Moves between nodes:
x: gak->bab, zar->nad, mup->sis, nif->lev, lov->vut, taf->mus, soz->naz, ros->lod, siz->dul, nuz->lup, ver->rif, fon->nif, zos->ver, vut->feb, sok->vam, lod->lov, mun->puf, lev->gak, dul->zos, nad->nem, nem->kul, tev->dez, rav->gis, veg->zar, koz->fof, keb->mek, tik->zif, gaz->ros, zet->mup, vam->koz, kul->gaz, zoz->mor, dez->fon, gom->tik, pef->vos, dav->zoz, gen->bel, mek->gom, lup->keb, sof->sot, gis->taf, rif->pef, doz->kaz, mus->pog, zif->siz, feb->vur, naz->lon, kaz->sof, vig->veg, mor->gen, pog->dav, puf->bok, sot->mun, vur->gup, bel->zet, gup->doz, vos->tev, vif->vot, lon->vig, bab->soz, bok->vif, fof->nuz, sis->sok, vot->rav
b: gak->koz, zar->tik, mup->gup, nif->sok, lov->pef, taf->nem, soz->nuz, ros->ver, siz->mus, nuz->puf, ver->zoz, fon->sis, zos->dav, vut->vos, sok->kaz, lod->rif, mun->soz, lev->vam, dul->pog, nad->zif, nem->siz, tev->zet, rav->zar, veg->gom, koz->sot, keb->vif, tik->gis, gaz->zos, zet->vur, vam->sof, kul->dul, zoz->lod, dez->mup, gom->rav, pef->gen, dav->ros, gen->vut, mek->vot, lup->bok, sof->gak, gis->nad, rif->mor, doz->nif, mus->kul, zif->taf, feb->tev, naz->lup, kaz->lev, vig->mek, mor->lov, pog->gaz, puf->naz, sot->bab, vur->dez, bel->feb, gup->fon, vos->bel, vif->vig, lon->keb, bab->fof, bok->lon, fof->mun, sis->doz, vot->veg
w: gak->sis, zar->keb, mup->vut, nif->zet, lov->zos, taf->veg, soz->vam, ros->siz, siz->rav, nuz->sof, ver->mus, fon->bel, zos->taf, vut->ver, sok->vur, lod->dul, mun->lev, lev->mup, dul->gis, nad->mek, nem->gom, tev->mor, rav->lon, veg->lup, koz->doz, keb->mun, tik->vif, gaz->zif, zet->lov, vam->gup, kul->tik, zoz->kul, dez->gen, gom->bok, pef->dav, dav->nem, gen->ros, mek->puf, lup->sot, sof->fon, gis->vig, rif->pog, doz->tev, mus->zar, zif->vot, feb->rif, naz->koz, kaz->dez, vig->nuz, mor->gaz, pog->nad, puf->gak, sot->nif, vur->pef, bel->lod, gup->vos, vos->zoz, vif->soz, lon->fof, bab->sok, bok->bab, fof->kaz, sis->feb, vot->naz
o: gak->puf, zar->mus, mup->lev, nif->sot, lov->zet, taf->zos, soz->vif, ros->gen, siz->ros, nuz->vig, ver->vut, fon->sof, zos->lov, vut->mup, sok->bab, lod->bel, mun->keb, lev->mun, dul->lod, nad->pog, nem->dav, tev->doz, rav->siz, veg->taf, koz->naz, keb->zar, tik->kul, gaz->mor, zet->nif, vam->soz, kul->zoz, zoz->vos, dez->kaz, gom->nem, pef->vur, dav->pef, gen->dez, mek->nad, lup->veg, sof->nuz, gis->dul, rif->feb, doz->koz, mus->ver, zif->gaz, feb->sis, naz->vot, kaz->fof, vig->gis, mor->tev, pog->rif, puf->mek, sot->lup, vur->sok, bel->fon, gup->vam, vos->gup, vif->tik, lon->rav, bab->bok, bok->gom, fof->lon, sis->gak, vot->zif
d: gak->sof, zar->rav, mup->dez, nif->doz, lov->mor, taf->zif, soz->mun, ros->dav, siz->nem, nuz->soz, ver->ros, fon->gup, zos->gaz, vut->gen, sok->nif, lod->zoz, mun->fof, lev->kaz, dul->kul, nad->gis, nem->taf, tev->feb, rav->gom, veg->vot, koz->gak, keb->lon, tik->zar, gaz->pog, zet->tev, vam->lev, kul->mus, zoz->ver, dez->vur, gom->veg, pef->lov, dav->zos, gen->pef, mek->vig, lup->naz, sof->vam, gis->tik, rif->lod, doz->sis, mus->siz, zif->nad, feb->bel, naz->puf, kaz->sok, vig->vif, mor->rif, pog->dul, puf->nuz, sot->koz, vur->zet, bel->vos, gup->mup, vos->vut, vif->keb, lon->bok, bab->sot, bok->lup, fof->bab, sis->fon, vot->mek

In the rows, zero is written as 499.

The rows follow the links: the fewer symbols apart two nodes are, the more alike their rows tend to be.

Here are some nodes, each with a row of numbers. One shown again gets a slightly different row.
gup:  744   491   783   458    71   436   612   503   669   131   428   309   393   598   552   401   420   515   273   637   513   424   377   318   404   462   644   617   247   607   415   706   532   718   609   671   369   716   627   529   411   583   711   542   713   548   629   217
vig:  301   666   524   348   931   444   252   383   312   777   722   759   544   270   395   485   457   541   701   382   565   573   785   535   645   640   411   480   750   388   564   282   426   236   452   283   508   261   401   332   559   415   407   608   462   387   617   669
dul:  370   279    14   743   648   666   614   619   460   747   334   481   621   613   551   657   643   412   621   432   399   512   363   749   475   393   371   312   582   467   544   425   528   469   366   485   703   432   411   655   562   468   269   304   212   560   164   713
mun:  493   768   919   203   601   326   266   339   437   438   749   653   420   285   394   337   352   604   520   507   622   526   775   310   612   680   567   643   576   465   501   445   433   374   582   391   337   433   533   283   482   485   633   714   727   394   861   418
kaz:  688   639   967   306   228   360   465   420   584   171   597   434   357   464   475   343   359   578   330   610   585   462   548   261   483   555   639   682   350   554   435   631   491   589   651   584   290   628   605   400   412   552   742   657   780   478   804   241
soz:  479   776   897   219   644   337   250   336   409   475   770   673   424   265   398   366   360   592   530   494   628   540   785   318   625   680   550   639   601   459   502   416   436   350   571   366   350   403   497   270   487   472   628   723   703   376   841   448
mup:  741   475   758   490    57   448   644   522   676   132   402   285   399   622   551   427   435   508   277   639   487   426   339   347   392   447   646   608   239   599   424   710   548   716   619   685   375   729   628   557   409   586   701   513   690   563   604   235
siz:  317   349    45   684   766   648   546   584   403   836   407   570   631   543   518   663   644   429   661   394   424   541   441   746   516   429   349   326   656   444   557   374   513   401   364   425   698   364   391   610   575   440   253   335   224   520   210   763
naz:  406   773   795   223   774   358   224   336   367   582   782   721   466   263   391   384   383   581   607   452   611   541   812   371   629   688   494   591   669   426   536   366   422   301   543   325   392   342   467   276   512   454   555   692   631   371   802   515
gis:  269   483   184   568   920   577   409   519   343   873   541   673   613   425   469   614   588   477   714   363   473   561   595   708   587   532   349   360   747   400   579   298   468   301   383   336   648   294   365   497   583   426   281   439   268   451   341   778
taf:  282   384    76   650   841   616   479   558   367   852   462   605   619   500   496   643   615   451   682   378   445   542   502   740   540   465   348   332   686   413   566   339   485   363   367   378   684   333   376   555   591   434   249   365   227   497   250   778
pef:  635   249   291   751   159   618   767   641   653   353   235   250   516   753   621   586   598   425   358   574   395   440   180   565   344   318   537   448   296   588   461   671   577   724   487   701   565   686   556   717   472   562   501   321   420   626   262   421
pog:  383   266     2   760   610   681   632   628   468   724   316   466   612   629   561   677   661   419   586   428   389   502   328   746   456   371   380   319   553   479   538   450   529   501   376   511   705   460   424   663   567   475   271   300   217   562   138   695
gak:  615   740   993   244   393   331   373   369   532   276   686   544   380   371   440   332   345   587   408   556   607   497   664   254   549   626   628   676   446   518   455   561   470   504   636   492   298   540   574   338   443   524   723   710   780   431   863   297
vif:  311   701   574   316   909   429   239   378   316   748   741   766   528   268   393   473   460   542   682   390   588   569   801   502   644   655   438   502   744   399   559   289   431   251   474   284   490   278   420   318   555   427   446   625   499   385   645   649
puf:  434   784   821   224   730   345   240   334   389   542   780   701   458   252   380   374   381   584   583   467   612   551   813   350   635   684   528   601   646   432   513   389   411   314   561   339   386   362   483   269   504   458   577   714   655   376   806   503
gaz:  411   262    14   773   570   678   657   628   496   695   301   442   618   650   583   672   663   409   578   450   384   504   309   738   441   375   386   321   536   478   537   487   543   529   383   538   686   482   429   680   562   472   296   291   222   578   125   674
tev:  721   377   569   602    53   526   715   580   683   190   309   239   434   701   590   486   498   465   277   621   449   425   250   425   367   381   596   545   233   609   423   719   579   746   560   716   453   741   607   635   425   580   632   425   591   599   454   274
zoz:  522   231   105   792   353   664   751   663   581   538   236   326   565   729   611   638   647   402   446   514   382   475   211   684   378   322   446   383   402   534   494   579   568   645   429   638   640   599   489   720   516   518   376   273   295   615   160   551

Each walk starts at a row. The symbols on each line, taken left to right, move it on to the next node.
Answer with the node's row; about right is enough.
 322   722   619   308   885   427   236   367   330   712   753   759   513   254   382   453   437   562   679   413   590   572   803   473   645   662   440   520   730   404   557   305   426   256   481   284   481   293   435   316   547   426   465   635   529   370   673   632
w w b b ->  628   709   992   254   342   334   390   382   541   243   663   519   381   383   444   329   339   585   387   568   600   485   644   243   517   605   627   681   422   539   454   571   476   526   637   505   291   574   581   354   426   538   720   707   799   444   850   283
w x d d ->  719   561   862   396   101   407   572   466   654   124   478   335   365   563   518   378   391   537   276   630   529   434   440   285   429   482   655   647   273   594   410   681   516   680   633   648   332   703   624   471   399   566   729   581   745   535   694   222
 672   674   980   287   266   347   439   402   580   193   609   459   375   444   463   330   361   566   346   591   587   471   588   243   493   572   650   674   369   542   434   607   481   576   639   553   294   614   601   382   424   547   745   676   784   459   819   244
o w d o d ->  550   750   969   201   516   333   296   349   475   358   734   615   398   311   411   334   344   596   478   526   616   515   734   277   596   653   591   665   522   490   476   483   439   417   605   428   326   486   543   295   458   508   676   718   761   402   868   366
w w b ->  733   452   702   526    48   469   662   536   681   133   372   275   400   642   575   439   443   497   270   632   487   433   320   359   381   432   626   608   242   607   415   716   555   728   598   694   395   730   625   566   416   583   682   498   650   576   568   232
 266   544   304   470   951   523   332   470   326   859   625   723   595   359   448   570   555   500   736   370   509   565   684   646   620   576   365   402   771   391   576   288   444   262   400   306   610   267   366   423   585   419   325   511   330   420   431   759
x d x d ->  269   443   143   586   891   598   423   520   347   873   518   655   617   441   479   613   609   466   710   376   471   551   563   707   564   517   346   350   726   417   580   304   469   323   372   359   682   301   377   516   596   427   264   422   255   469   304   770
w x x ->  263   498   215   537   926   565   373   486   337   869   568   698   609   388   442   600   581   485   729   365   491   565   632   677   592   541   355   368   744   394   584   290   465   286   385   320   640   279   363   461   593   417   290   466   289   448   368   768
 305   369    67   671   804   635   510   580   395   838   442   585   626   518   513   657   626   443   685   380   433   543   469   744   527   450   338   320   668   428   572   351   494   388   361   402   697   348   389   581   584   447   263   371   219   507   220   765
d w o o ->  431   244    20   774   514   677   670   655   513   655   271   408   610   671   592   666   657   410   547   457   378   490   279   730   419   354   392   328   502   497   528   494   562   548   383   562   690   514   443   696   549   482   309   286   237   591   128   657
o d d o ->  709   345   520   633    58   542   739   610   691   205   295   231   446   719   597   503   515   464   285   617   442   427   229   455   358   368   598   535   239   612   430   717   569   745   560   731   466   735   601   653   431   582   610   405   563   608   410   305
 595   743   987   227   428   331   331   364   501   289   715   559   385   351   414   330   341   587   427   554   617   501   688   253   562   637   625   668   471   512   471   524   470   470   634   475   312   526   563   323   443   512   706   717   775   425   873   332
w w b ->  724   399   616   590    46   500   706   570   684   153   326   258   425   681   593   463   479   478   279   619   466   416   273   398   360   392   624   575   222   616   421   728   564   751   576   710   435   740   606   609   422   582   655   454   616   599   484   267
w o w ->  614   249   264   762   193   631   773   657   640   385   226   256   519   749   620   587   594   424   374   558   387   441   184   590   357   313   522   422   306   578   467   658   583   718   474   684   594   671   544   711   476   550   477   294   385   627   228   437
 389   765   763   244   805   370   213   349   361   617   767   741   483   253   379   408   395   577   617   441   619   542   815   404   642   671   489   562   687   424   536   345   417   287   530   315   419   315   451   303   518   433   524   687   610   378   768   550
w w d ->  716   569   897   390   140   389   541   456   644   143   511   353   377   536   502   375   390   544   280   617   551   445   462   279   448   518   646   656   292   589   418   677   520   657   639   636   319   675   616   469   409   570   738   606   756   525   742   223
w w ->  587   229   219   759   235   631   765   662   619   403   230   261   525   753   634   607   612   413   393   556   385   446   172   619   361   315   494   422   333   573   471   636   582   702   448   671   592   657   527   707   486   533   443   290   369   624   213   474
 253   532   248   503   944   544   364   478   320   868   604   707   596   367   446   575   562   494   732   369   510   575   652   645   609   557   354   386   761   397   581   287   451   276   393   316   619   264   374   449   577   419   302   484   302   438   402   767
d d d b ->  255   580   342   449   960   509   313   428   312   849   637   729   584   331   426   546   534   515   732   372   525   563   711   622   620   595   380   410   765   395   577   278   441   254   405   295   585   267   394   399   574   417   322   536   360   416   474   746
b x w b ->  279   661   474   364   929   466   265   395   314   793   718   771   548   278   400   509   482   531   711   385   567   580   768   555   642   638   400   456   777   387   566   281   428   243   443   285   537   271   397   357   569   416   392   591   428   387   574   695
 287   421   102   615   862   604   452   535   370   865   488   634   623   461   484   639   620   452   695   376   456   550   533   710   550   480   345   341   708   404   581   316   470   333   356   363   670   314   377   545   597   432   262   391   235   476   270   778
b d x b ->  328   326    26   712   735   655   555   594   431   794   387   537   635   563   536   664   645   433   647   421   417   531   406   753   495   416   357   320   635   441   558   380   512   423   362   449   706   393   399   608   581   454   251   315   207   529   179   746
d w o o ->  473   233    50   799   434   665   708   660   539   599   250   367   586   704   595   657   650   409   490   487   377   477   236   709   409   330   421   343   450   522   519   548   572   583   394   585   664   539   471   711   532   515   342   262   265   604   138   613
 679   311   422   679    92   573   763   616   679   267   265   240   457   731   599   529   547   441   315   603   417   422   198   496   357   342   568   505   251   598   441   690   577   744   517   710   508   719   586   679   444   576   568   367   490   627   346   345
b o o o ->  453   770   866   207   689   340   253   336   406   496   778   697   448   267   384   367   374   580   558   471   631   546   797   344   627   683   539   613   623   446   512   401   426   339   564   356   366   389   505   274   485   480   595   720   685   375   835   467
d w ->  649   692   989   267   305   344   419   398   560   212   636   484   372   411   450   340   350   570   371   587   587   476   618   242   514   595   634   683   391   543   439   590   472   539   643   531   303   589   592   370   421   535   738   687   792   460   845   265
